Here is a tiny trained network, its code and every weight. The questions are about switching its units off for an input and a target symbol, where a switched-off unit gives its printed mean instead of its output.

import numpy as np


def w(rows, s, z=0):
    codes = np.array(rows[::2]) - 128.0
    scale = np.full(codes.shape[1], s)
    scale[-1] = z or s
    return codes * scale


def norm(h):
    return h / np.sqrt((h * h).mean(-1, keepdims=True) + 1e-5)


def f(y):
    return y / 2 * (1 + np.tanh(0.7978845608 * (y + 0.044715 * y**3)))


def softmax(a):
    e = np.exp(a - a.max(-1, keepdims=True))
    return e / e.sum(-1, keepdims=True)


def log_softmax(a):
    a = a - a.max(-1, keepdims=True)
    return a - np.log(np.exp(a).sum(-1, keepdims=True))


def net(x, mask):
    ids = ['ΠΩγδστφ'.index(c) for c in x.split()]
    T = len(ids)
    res = E[ids] + P[:T]
    r = norm(res)
    for j in range(3):
        rows = slice(2 * j, 2 * j + 2)
        q, k, v = (r @ M[0][rows].T for M in (Q, K, V))
        z = softmax(np.where(np.tri(T) > 0, q @ k.T / 2**0.5, -1e9)) @ v
        o = O[0][rows]
        res = res + np.where(mask[j], z, o[:, -1]) @ o[:, :-1]
    y = f(norm(res) @ A[0][:, :-1].T + A[0][:, -1])
    res = res + np.where(mask[3:11], y, B[0][:, -1]) @ B[0][:, :-1]
    return log_softmax(norm(res)[-1] @ U[:, :-1].T + U[:, -1])


Q, K, V, O, A, B = {}, {}, {}, {}, {}, {}
E = w([
[150,151,131,194,159],'Π',
[189,161,66,250,60],'Ω',
[141,51,167,130,87],'γ',
[103,140,135,143,201],'δ',
[139,105,145,121,94],'σ',
[174,164,212,116,158],'τ',
[141,43,115,21,112],'φ',
],0.021)
P = w([
[39,152,157,166,70],'0',
[122,1,121,167,111],'1',
[120,26,125,152,123],'2',
[122,45,115,152,128],'3',
[121,67,103,150,131],'4',
[125,83,101,145,128],'5',
[130,92,96,144,137],'6',
[131,101,91,143,141],'7',
[137,107,87,139,145],'8',
[143,114,84,141,150],'9',
[148,118,81,139,159],'10',
[146,127,83,131,155],'11',
[145,140,87,119,145],'12',
],0.0099)
Q[0] = w([
[199,70,233,117,82],'H0',
[126,121,247,189,170],'H0',
[78,229,173,171,232],'H1',
[64,78,61,90,19],'H1',
[72,64,154,44,164],'H2',
[111,50,133,130,29],'H2',
],0.015)
K[0] = w([
[37,116,185,79,76],'H0',
[98,68,242,74,95],'H0',
[244,176,67,49,201],'H1',
[81,69,206,215,81],'H1',
[147,49,215,92,38],'H2',
[37,206,149,123,76],'H2',
],0.011)
V[0] = w([
[148,88,144,77,131],'H0',
[141,125,209,156,132],'H0',
[74,171,125,181,134],'H1',
[174,106,251,128,88],'H1',
[72,74,152,145,179],'H2',
[148,90,81,109,87],'H2',
],0.015)
O[0] = w([
[147,210,77,120,177,155],'H0',
[173,242,156,52,113,205],'H0',
[77,135,196,224,197,109],'H1',
[204,175,233,144,78,243],'H1',
[145,174,157,55,254,201],'H2',
[206,161,135,152,134,118],'H2',
],0.0089,0.011)
A[0] = w([
[124,150,142,246,135,84],'N0',
[195,134,168,156,56,245],'N1',
[166,113,149,123,67,208],'N2',
[126,211,104,168,192,55],'N3',
[144,57,133,53,127,253],'N4',
[43,130,146,195,183,199],'N5',
[80,159,174,243,80,124],'N6',
[159,28,79,96,117,101],'N7',
],0.014,0.0033)
B[0] = w([
[195,73,50,129,14,142],'N0',
[65,107,94,141,144,249],'N1',
[86,148,153,169,143,200],'N2',
[58,108,152,126,55,172],'N3',
[163,119,36,110,171,170],'N4',
[92,179,63,156,119,165],'N5',
[194,42,40,84,177,143],'N6',
[167,247,158,24,45,131],'N7',
],0.012,0.014)
U = w([
[254,147,24,231,128,92],'Π',
[35,103,83,131,221,106],'Ω',
[155,162,243,127,129,161],'γ',
[126,188,81,167,25,1],'δ',
[213,104,66,23,159,176],'σ',
[48,124,84,71,56,82],'τ',
[140,26,152,161,123,159],'φ',
],0.0084,0.0023)

Each question gives the input, a string of symbols that net reads in full, and the target symbol t.
The units are the heads (2 rows each of Q, K, V and O) and the neurons (one row each of A and B). Each row of codes is followed by its name. A weight is (code - 128) times the scale printed after its matrix; where a second scale follows, it is the last column's (O, A, B and U).
mask holds one flag per unit, heads first, then neurons. A switched-off unit (its flag False) gives its mean, the last column of its rows in O or B, instead of its output. The means were averaged over made-up inputs and are rounded, as every weight is.
A unit's drop is (log p(t) with every unit on - log p(t) with that unit switched off) / (log p(t) with every unit on - log p(t) with every unit switched off).
The circuit of an input: a set's keep is (log p(t) with only the set's units on - log p(t) with every unit switched off) / (log p(t) with every unit on - log p(t) with every unit switched off). Starting from all 11 units, units are removed one at a time, each time the one whose removal leaves the highest keep (on an exact tie, the one counted first), for as long as the keep stays at least 0.8.
units of the circuit, in order: the units of the circuit, biggest drop first
unit that matters most: the unit with the biggest drop
top k neurons: the k neurons with the biggest drops, biggest first
heads that matter: for each layer, one digit per head in row order, 1 if its drop is at least 0.15 and else 0, layers parted by /
drop of u: that unit's drop, to one decimal
input Ω φ γ τ Π Π, target γ: unit that matters most : N4
input Π φ Π Π Π, target σ: units of the circuit, in order : H1, N5
input γ Π δ δ δ γ φ δ, target σ: units of the circuit, in order : H1, N1
input σ Π γ φ γ σ τ δ Ω δ δ γ σ, target φ: heads that matter : 111
input σ δ γ γ δ Π γ γ γ Π σ, target φ: heads that matter : 011
input Ω φ γ γ γ Ω γ σ Π, target τ: heads that matter : 010
input τ τ γ Ω γ δ φ φ τ, target σ: heads that matter : 010
input φ Ω δ γ φ τ γ τ γ δ τ Π σ, target Π: units of the circuit, in order : H0, H2
input τ σ Ω γ Π, target δ: units of the circuit, in order : N3, N0
input σ δ Π Π Π γ Ω Ω Π σ τ τ γ, target φ: heads that matter : 011
input τ σ γ, target τ: top 3 neurons : N1, N2, N4
input Π γ Π δ γ φ σ γ δ δ δ σ σ, target Ω: heads that matter : 100
input γ γ σ σ δ σ φ Π Π Π τ Ω δ, target γ: heads that matter : 001
input Ω γ σ, target δ: heads that matter : 011
input φ Π γ γ, target Π: top 3 neurons : N3, N4, N1
input Π δ σ γ γ γ σ γ γ φ γ δ γ, target Ω: top 3 neurons : N1, N2, N0
input γ φ δ τ γ σ Π τ δ σ δ γ, target γ: units of the circuit, in order : H1
input φ Π σ τ γ Ω Π, target δ: heads that matter : 001
input Π Π γ φ τ σ, target Ω: heads that matter : 001
input φ τ δ τ γ γ φ γ γ σ, target Π: top 3 neurons : N3, N7, N1
input δ Ω γ φ φ γ Π Π σ τ σ γ δ, target τ: unit that matters most : N3
input δ δ φ Ω γ φ δ Ω δ γ σ, target σ: top 2 neurons : N4, N1
input δ Π δ γ φ τ γ, target σ: heads that matter : 001
input σ Ω γ γ Π σ Π γ γ γ γ τ δ, target γ: heads that matter : 000
input φ Π τ φ Π δ γ γ γ, target Π: drop of N3 : 0.1
input γ Ω φ τ Π δ δ γ Π σ φ δ, target σ: drop of H1 : 2.4
input γ Ω γ γ τ Π, target γ: drop of N1 : 0.0
input δ γ γ Ω δ Π δ γ Π γ, target σ: units of the circuit, in order : N4
input τ φ γ δ φ γ Π, target σ: drop of N5 : 0.1
